[-37   4 -11  -5 -41  36   4 -29  24 -15   3 -11  -8  -7  67  14  40  10
  54  61   4 -51  26  22  35 -35  12 -37 -61  73 -25  -1]  7
[-14 -76 -11 -15  -6  16 -10  19  -7 -37 -61  -4 -15  -9  27 -12   8  -4
  50  55  -1  -2   1  29  31  -2  38  19  25  55 -49 -23]  8
[  0 -18  -3  -7  -9 -13  -4  13   5  -1  -3 -17  15  20   5  -9 -13   6
  18  31  12   3   3  -4  13 -24  -6   6   3 -12  15  -4]  7
[ 14  -3  -1 -13   6   8   5  -8  38   4  21  14 -13 -17   5 -11  13  13
  -2  -8  -1   2   2   0   0  15   8   5 -17  15   3   6]  1
[ -8  -3  -9  17  24 -17  -8  49  -5  32  18  48 -30  31  81  25 -16  30
  30  71   8 -22  50  63   5 -28  28   4 -46   8 -14 -14]  0
[-13   0 -11  -7  -5  -8   8  -7 -10  19  40  -5 -11  14  32  12   4  22
  29  66   1  -1  43  33  19 -28   7 -12  -4  11 -27 -28]  3
[ 18 -25 -12   3 -10   8   2  43  -8  14   3 -14  21   5  46  34  -5  18
  40  37   8  -5  -1  40 -22 -20 -26 -37 -14  18 -10 -37]  0
[ 30  15 -31  21   9   6 -64 -38  13   3  76  42 -17  -1 -23  -3  12 -66
 -48 -50 -52 -21 -30  18 -27  30  80   1 -31  -1   5   1]  2
[ 14  12 -14   1  10   8 -13 -12  33 -12  15  14 -12 -27   7 -15  15   7
   7  -4  -8   6   3  -8  10  25  23  10  -8  24 -17   9]  2
[ -24  -39 -114  -25   -4    7  -58  -34  -31    5  -15   -1  -20   -9
   56   49   34   40   61   61   26  -16  -56   43   47  -83  -17  -28
  -69   33   29   17]  1
[  1 -34  26   6 -13  70  27 -29  45 -20  22 -25 -57 -37 -21 -18  43   9
  -4 -20   9 -11  23 -53  69  27 -70 -21  -9  15 -25   4]  1
[ -3  -5  12  12   3 -10   8 -30 -36  12  12 -10 -17  -6 -29 -16  10 -28
  -3 -41  -4  28  26 -39  19  38  -5  -9  14 -38   3   1]  2
[ 26   3  47  24  33   6  29  18  32   9 -10  45  25  17  23   8 -54  10
 -46  -7  33 -16  -2 -17 -37  13 -23 -33  10 -24  41  70]  7
[-34 -16  37 -70   7  -3  37  -2 -34  40  45  -7 -12 -39 -21 -59  11 -15
  27  20  43   0  34 -44  47 -17 -24  11  42 -12  38 -39]  4
[ 16  20 -18  -9  12   5  -7   7  38 -11  44   0  -3 -15  -1   0   8  -4
  -9  15  -2  -1  -4   3   0  22  11   6  -7  33   7  -2]  10
[-49  49  15   3  15 -18  16 -43 -77  25  65  -8   3  24  -3  17  19 -11
 -43 -39 -49   6  74  -5  40  -1  38 -44  -5 -41  24  20]  5
[ 27 -79  14 -27  27  -6 -35 -19 -24  29  51  21  42  -9 -14   4  67 -71
   6 -12 -17 -35   3  47  -9  -2  72   7 -28  21 -49 -76]  8
[-20  -8  31 -41  -5 -10  37 -46 -19 -20  10 -35  46 -15 -14 -18  21  -6
  12  10  11  10   9 -44  43 -39  12 -12  15 -22  39  19]  4
[ 19  20   0   1  13  12  -1   6  32 -10  25   8 -20 -16  15 -16  18   9
   2 -15  -3  11   9  13  -7  21  16  18 -13  21  -2   1]  0
[ -2  23  63 -47 -35  13  65 -36  35  23  52 -56  35 -36 -65 -60   5  14
 -10 -32  22   0 -12 -61  56  -9 -75   8  45   0  15 -44]  5
[ 31 -14 -49  10  49  -7 -44  20 -50 -26 -24  15  -9  -5 -67  51  28 -41
  -3 -16   4  33 -73  41 -23  -3  47 -11 -27   5  13 -54]  10
[ -8  33  31   0  11   2  24  15 -24   6  -2  15  30  23  25  28 -36   5
 -16  22   3 -21 -13  40 -31 -32 -13 -56  -9   0  32  15]  6
[ -9  -9  19  12   1 -12  10 -31 -39  13   2 -14 -11  -6 -32 -19   3 -33
  -7 -48  -3  32  28 -39  15  38  -4  -4  16 -40   2   2]  2
[-18 -19 -30 -30  31   2 -30 -10 -67   2  17   8  21 -70  -8 -14  74 -30
  16  10  27 -10 -38  24   6 -33  13   2 -51  21  17  -8]  9
[ -1 -16  14  13  -6 -10  12 -24 -29  13   9 -18 -19   1 -43 -17  15 -25
 -20 -50  -9  27  30 -27   5  30  -5  -3  -1 -47  18  -2]  1
[  1 -18  15   9  -1 -13  18 -23 -37  24  10 -12 -16   1 -39 -13   4 -20
 -18 -51  -7  31  21 -23  -2  36 -12  -5   5 -53  18   2]  1
[ 12  19 -19   1   6  16   0  -9  33 -17  24  -3 -32 -17  12 -10   1   9
   2 -11  -4  14  24 -13  -3  16   0   9   5  26  -5   1]  3
[  7  16 -27 -18  10   0 -24 -17  43  -8  57   0   0 -11   3   6  11  -6
   4  17  -3  -1   0  -9  10   2  30   1 -16  34  11  -2]  10
[ -9 -12  16 -14  -9   0  18  13  -4   0   8 -17   6   8   3 -19 -18   0
   8  30  11  -7   4  -6  10 -12 -21   1  17 -17  13   3]  6
[  9 -24   5  -8  -5 -33   7  14  -7  14  28 -17  14  17   7  -9  -9   0
  23  48  -4   2  -2   1   8  -6  -3   1   3 -24  -3  -9]  9
[ 42  39 -41 -35 -27 -32  34 -28   6  77 114  -5  42  11 -19   5  26  61
  43  67  20 -27 -55  -2  28 -40   2 -74   1 -13  12 -25]  9
[ -8  33 -16 -30  20   1 -40   4 -57  19  83 -24   5 -45 -53 -37  44 -33
 -20 -56 -28  40  25  13 -42  30  12  11  14  -7  18 -48]  6
[ 11 -19 -19   0  -1 -32  -4  27  -6   4  30  -7  23  15   0  14 -32   0
  10  63  11   4 -13   0   8 -21  -6  10   7 -28  24 -15]  10
[-21 -23 -14  31 -33 -17 -18 -31  13 -56 -55 -43 -30  29   8 -31 -42   5
  33  37  12  26  34 -24  30 -27  30  42 -22   4  28  35]  6
[  6 -31  89   3  16  26  21 -12  49 -24 -49   9 -28 -27 -37 -63  -8 -21
 -44 -57 -21  -4  28  -3  26  69  -6  55   8  -2 -25  25]  1
[-24 -25  30 -28 -12  33  32 -25  -2  11 -35 -15 -31 -26 -37 -50 -17 -31
 -18 -42  30   2 -37 -52  42  35 -68  -8  68  -5   8  32]  2
[  9  19  -4 -18  14   9  -6  -4  30  -4  41   3 -18 -13  -5 -17  17   6
  -1   7  -3   5  13 -10  -2   8  19  12   1  16   8 -12]  4
[  24   57  -72   32  -17   34  -36  -81   43    2   89   17 -103    2
  -60  -45   16    7  -28  -11   40   -3  -51  -33   19    5   10    0
  -25   16   55   32]  6
[ -1  -5  16  14   4   0  20 -22 -36  15  18 -18 -36   4 -32 -12  -8 -24
 -13 -38  -1  29  46 -21   7  28 -18  -6  23 -30   1 -15]  3
[ 18  -6 -10  -6  -4  -9   9   5  -3   9  31 -19  -7   2  -1  -7  -3   5
  15  20   5   8  18  -1   8  -7 -27   3  18 -14   0 -32]  3
[ -9   3 -15  16  15  -7   8 -47 -83  -5 -24 -27   5   7   2  51   6 -23
  -5 -73 -42  29 -37   6 -23  42  -5 -47 -26 -30   6  49]  9
[  7 -19   0   0  -2 -10  25  12 -13   8  13 -10 -13  12   4   0 -17  -1
  12  28  15  12  18  -7   5  -9 -25  -2  25 -22  -1 -20]  3
[-10  -7  18  -3   7  -4  18 -21 -42  15  17 -23 -30   9 -42 -16   1 -25
 -14 -32   5  31  27 -35   9  25 -12  -4  24 -39  24  -8]  4
[-50  31  -5 -37  -4 -28  26 -28 -45  43  52  -3  31  -3  17  27  30  20
  33  57 -11  -5  22  22  35 -17  26 -30  -2 -13 -20 -14]  10
[ 36  76  24   8  -7  12  53 -52  43  27  89  22 -24 -21 -34 -62  54   0
 -52 -40  -5 -21  31 -50  26  97  11 -33  41 -26   1  58]  2
[-10  -3   3  13   3  -7   2 -25 -34   9  26 -23 -27   4 -48  -1  -8 -39
 -19 -36  -6  27  20 -31  16  39   1   1   7 -26  15  -8]  10
[  4   3 -27 -13  15   1 -39   5  12  -6  10  -9  40 -15  28  38   6  -9
   6  19  10 -30 -21  13   2 -46 -38 -27 -40  30  37  -7]  10
[-21 -23  41  11 -54  18  63  29  -6 -19 -60 -35  22  14  14 -13 -25  -9
  16  24 -10 -37  15   5  25  -6  -3  -5  -4  12 -23  -4]  7
[  3 -25  -1  -5  -4 -27  25  20 -13  12 -11  -1  17   9  15   4   1  11
  13  27   9   4  10  10   3 -15  -3   3 -15 -27  12  -3]  1
[-22  13 -11  -2   9  -1 -43  33  30 -28 -32   4   1  10  50  -1   6  11
  23  50 -17 -32  42  57   3 -51  49  23 -60  59 -16 -17]  6
[-17   7   7 -63 -18 -13  39 -17   5  42  40 -13  36   4  32  -1  12  31
  41  58  14 -44   8 -17  48 -50 -16 -41  18  -8  20  -8]  4
[  2 -11  15  13   2 -31   3 -28 -37  15  34 -30 -22  20 -32 -19   1 -34
  -1 -24  -9  34  24 -29   3  31   1  -4  -2 -40  14   0]  9
[ -9 -35 -19   4 -12 -24 -16  -3 -21  10  15  -6   6   2  12  -4  -4  -5
  35  35  -3   2  24 -23  38 -19  11   5  -1 -35  -5 -15]  2
[  0 -23 -47  30  31 -32 -23  -1 -67  -6 -22   9  -6  44  63  68  -1 -36
  17  17   0   3 -15  59 -39 -21  47 -28 -99  24  21  25]  9
[-46  21  41 -37   1  54  56 -23   8  16  25  37 -27 -51   7 -27 -15  26
  -5  21  24 -41 -20 -25  46 -15 -25 -14  21  18   9  23]  4
[ 15  -5 -28  -1   8   4 -24 -17  39 -11  15  -1  -9  -2  23 -17  12  12
   8  -2   2   3  20  -4   6   1  25  16  -7  55  -5   7]  8
[ 12  15 -14  -5  17  19  -2 -18  39  -9  29  11 -40 -11  13  -5   4   3
   1 -10   2   8  22  -2  -2  12  16   5  -5  41  -8  -2]  3
[  5  16   1  58 -21  -1  13 -32 -16   3  21  18 -11   9  18  17   1 -29
 -17 -40 -12 -10   6   0 -39  18  39  -7 -51 -31   8  21]  0
[-15  30 -22 -31   0  24 -13 -76 -19  25  47 -16  -7 -79 -86 -48  68  10
  -3 -46  25  30  -9 -25  20  -2  -8  -3  29   6  -7 -26]  3
[  9  19 -17 -11   6   2 -10 -10  36  -4  53  -6  -5 -11  -7  -5   4   1
  -5  19  -3   3   3  -3  12  19  15   8  -3  27   5   0]  10
[ 55  41  -4   3  26  47   8  -2  29 -22  29   1 -42 -58 -41 -47   9  46
 -18 -54  14  25 -34 -15  27  53 -54   1  29  10  35  24]  0
[ 12  11 -18  -3   4   2 -13 -13  33  -9  20   4   1 -24  11 -12  17   6
  12  -4  -5  10   7 -15   7  15  19   8 -10  23 -13   3]  2
[ 12  -2 -19 -10   3   1  -9  -6  36  -8  19   8   1 -18  14  -6  11  17
   2  -1 -11  11  -1   6 -10   7  19  14 -21  15   6  11]  1
[ -6  19  28   3   4   9  -8  20  37 -16  34 -30 -50 -11 -77 -76  30   0
 -52 -30 -36  29  65 -45  52  58  -1  58  69 -29 -31 -26]  5
[ 11 -34  -3  -1 -22 -15  12  16   5   3   3 -13   7   8   1  -5   2  -3
   8  24   4   1  -3  -7   4  -9 -21   1   1 -31  13 -12]  1
[  3 -16 -10  55  23 -13 -13 -39 -37   3 -67  39  24 -20 -23  28  -6   2
  -8 -50 -10  16 -16   6 -21  18  69   7 -45 -34 -32  30]  2
[ -9 -16  11 -22   3 -17  24  26 -27   9   5 -11  11  14   7  -3   0  -8
   9  49  22  -3   6   1   7 -30 -14  -1  13 -22  24 -19]  4
[   3   16    2   37   42   15  -31  -27    0  -65 -102   39  -41  -28
  -68  -11   18  -23  -20  -92   -9   44  -44   -1  -27   37   83   47
  -29    1   -4   21]  7
[ -1  -6 -28  15 -13  31  -5 -26 -34   7  48  29  15 -14 -21  27 -30  -5
 -19 -22 -29 -39 -54 -25  -4 -21  35 -49  -3 -48  23  25]  6
[-14 -10  22   3   5 -11  20  -9 -50  21  16 -18 -22  16 -32 -12  -5 -29
 -17 -19  -1  24  38 -20  -1  22  -2  -1  19 -43  18 -13]  4
